[[-27.8  41.0  11.7]
 [ 54.1 -21.2 -45.1]
 [-36.0 -20.2 -29.8]]
:
[[ 54.1 -21.2 -45.1]
 [-36.0 -20.2 -29.8]]

[[ -4.2  54.0  19.0]
 [-29.3  26.7 -44.9]
 [-16.1  24.3  11.3]]
:
[[-29.3  26.7 -44.9]
 [-16.1  24.3  11.3]]

[[-57.5 -35.8  33.8  12.6]
 [ 46.2  33.8  43.0 -31.8]
 [-29.3 -22.3  12.4   0.6]
 [-14.4  17.9 -13.5  52.3]]
:
[[ 46.2  33.8  43.0]
 [-29.3 -22.3  12.4]]

[[-11.3 -27.4 -15.9  -3.5  33.4]
 [-52.9  27.4  27.5  36.7 -53.4]
 [ -9.7   5.3   1.6  10.8 -17.2]
 [ -1.8   7.3  11.2  -2.8   0.6]
 [ 17.5  -8.5 -16.4  -4.1  -0.4]]
:
[[-52.9  27.4  27.5]
 [ -9.7   5.3   1.6]]

[[ -3.8  -6.5 -11.5 -25.9  29.1]
 [ 13.4 -18.8 -21.5 -21.3  14.2]
 [  0.8 -43.9 -16.3  -6.2 -59.9]]
:
[[ 13.4 -18.8 -21.5]
 [  0.8 -43.9 -16.3]]

[[-19.8  13.4  15.0]
 [ 32.0 -27.5 -25.9]
 [  8.9  -9.7  -7.3]
 [-39.7  56.7  48.1]
 [ -6.4  14.5  11.4]]
:
[[ 32.0 -27.5 -25.9]
 [  8.9  -9.7  -7.3]]
---
[[ 63.8  41.9  16.9 -36.1  29.7 -10.8  40.3   7.5  12.3 -30.9]
 [ 47.3  36.2  31.7 -17.4  21.5   1.2  21.6   6.5  18.8 -37.7]
 [-52.6 -29.1  13.0  43.4 -49.9  29.6 -32.8   8.7  40.6  37.3]]
:
[[ 37.3  40.6   8.7 -32.8  29.6 -49.9  43.4  13.0 -29.1 -52.6]
 [-37.7  18.8   6.5  21.6   1.2  21.5 -17.4  31.7  36.2  47.3]
 [-30.9  12.3   7.5  40.3 -10.8  29.7 -36.1  16.9  41.9  63.8]]

[[-13.9 -11.5  -9.3  16.8]
 [-45.7 -41.0 -36.3  55.1]
 [  3.9   3.0   2.0  -6.3]
 [-11.7  -9.9  -8.0  14.2]]
:
[[ 14.2  -8.0  -9.9 -11.7]
 [ -6.3   2.0   3.0   3.9]
 [ 55.1 -36.3 -41.0 -45.7]
 [ 16.8  -9.3 -11.5 -13.9]]

[[-43.8 -25.7  12.4 -12.7 -46.1  59.7 -14.4   0.0  10.7]
 [-48.2 -28.4   6.3 -11.3 -45.9  66.3  -9.5  35.3  29.6]
 [-60.3 -20.1   6.6 -29.2 -29.6  68.4   0.9  37.9  43.6]
 [-58.7  14.5  -1.2 -40.7 -11.8  66.9  10.4   0.0  55.3]
 [ 15.4   3.9  30.2  -4.4   0.0  22.8  13.3  29.4  -9.8]
 [-39.2 -35.8  14.8   3.3 -45.8  48.6   0.0  26.7  -9.7]
 [-52.0 -26.2   6.8 -17.6 -42.6  67.4 -10.1  36.9  33.0]
 [-28.1   0.0  24.4   8.7 -64.8  51.0 -15.5  44.3  14.3]]
:
[[ 14.3  44.3 -15.5  51.0 -64.8   8.7  24.4   0.0 -28.1]
 [ 33.0  36.9 -10.1  67.4 -42.6 -17.6   6.8 -26.2 -52.0]
 [ -9.7  26.7   0.0  48.6 -45.8   3.3  14.8 -35.8 -39.2]
 [ -9.8  29.4  13.3  22.8   0.0  -4.4  30.2   3.9  15.4]
 [ 55.3   0.0  10.4  66.9 -11.8 -40.7  -1.2  14.5 -58.7]
 [ 43.6  37.9   0.9  68.4 -29.6 -29.2   6.6 -20.1 -60.3]
 [ 29.6  35.3  -9.5  66.3 -45.9 -11.3   6.3 -28.4 -48.2]
 [ 10.7   0.0 -14.4  59.7 -46.1 -12.7  12.4 -25.7 -43.8]]

[[ -2.1  -8.4   9.1  10.4 -21.4  -0.4  -8.6  -0.8  -7.4  -8.8]
 [-30.0  29.0  44.5  -8.1 -21.7  10.1  -7.9   3.0 -15.8 -39.5]
 [-35.2  36.0  54.2  -9.0 -20.9  11.1  -8.9   5.1 -16.2 -43.1]]
:
[[-43.1 -16.2   5.1  -8.9  11.1 -20.9  -9.0  54.2  36.0 -35.2]
 [-39.5 -15.8   3.0  -7.9  10.1 -21.7  -8.1  44.5  29.0 -30.0]
 [ -8.8  -7.4  -0.8  -8.6  -0.4 -21.4  10.4   9.1  -8.4  -2.1]]

[[  4.8  13.0  -8.2   8.1 -22.6  11.0   4.9]
 [ 12.9  25.1 -25.5  24.5 -44.4  23.9  14.0]
 [ -6.9  -9.1  14.0  -7.6  -9.2   8.4   3.8]
 [  2.4   8.2  -4.6   3.8 -24.9  12.5   4.4]
 [ 15.1 -18.8   6.4   4.3  13.4  11.4  49.3]
 [  1.0   1.3   4.5  -0.4 -27.3  23.5  19.4]]
:
[[ 19.4  23.5 -27.3  -0.4   4.5   1.3   1.0]
 [ 49.3  11.4  13.4   4.3   6.4 -18.8  15.1]
 [  4.4  12.5 -24.9   3.8  -4.6   8.2   2.4]
 [  3.8   8.4  -9.2  -7.6  14.0  -9.1  -6.9]
 [ 14.0  23.9 -44.4  24.5 -25.5  25.1  12.9]
 [  4.9  11.0 -22.6   8.1  -8.2  13.0   4.8]]

[[-62.4  -0.3]
 [-10.3 -52.4]
 [ -7.5 -55.2]
 [-49.8 -13.0]
 [-41.7 -21.0]]
:
[[-21.0 -41.7]
 [-13.0 -49.8]
 [-55.2  -7.5]
 [-52.4 -10.3]
 [ -0.3 -62.4]]

[[ -9.5   4.9   4.1 -49.1   4.8  39.4   3.9 -12.3 -58.4  27.7  17.3 -17.3
   -8.0 -24.7 -35.7]
 [-15.4  -5.3   8.0 -47.0  -6.7  24.4  15.5 -21.1 -42.7  27.6  28.9 -13.4
  -10.6 -22.8 -27.1]
 [-13.6   6.8   2.4 -53.3   8.2  33.9  -2.0   7.8 -20.2   7.5  11.5 -10.9
   -5.7 -26.0 -12.1]
 [ 39.8   3.3  -7.7  62.0   3.5 -63.7 -15.3  26.1  48.3 -10.7  -3.2  36.9
   23.7  38.3  21.7]]
:
[[ 21.7  38.3  23.7  36.9  -3.2 -10.7  48.3  26.1 -15.3 -63.7   3.5  62.0
   -7.7   3.3  39.8]
 [-12.1 -26.0  -5.7 -10.9  11.5   7.5 -20.2   7.8  -2.0  33.9   8.2 -53.3
    2.4   6.8 -13.6]
 [-27.1 -22.8 -10.6 -13.4  28.9  27.6 -42.7 -21.1  15.5  24.4  -6.7 -47.0
    8.0  -5.3 -15.4]
 [-35.7 -24.7  -8.0 -17.3  17.3  27.7 -58.4 -12.3   3.9  39.4   4.8 -49.1
    4.1   4.9  -9.5]]
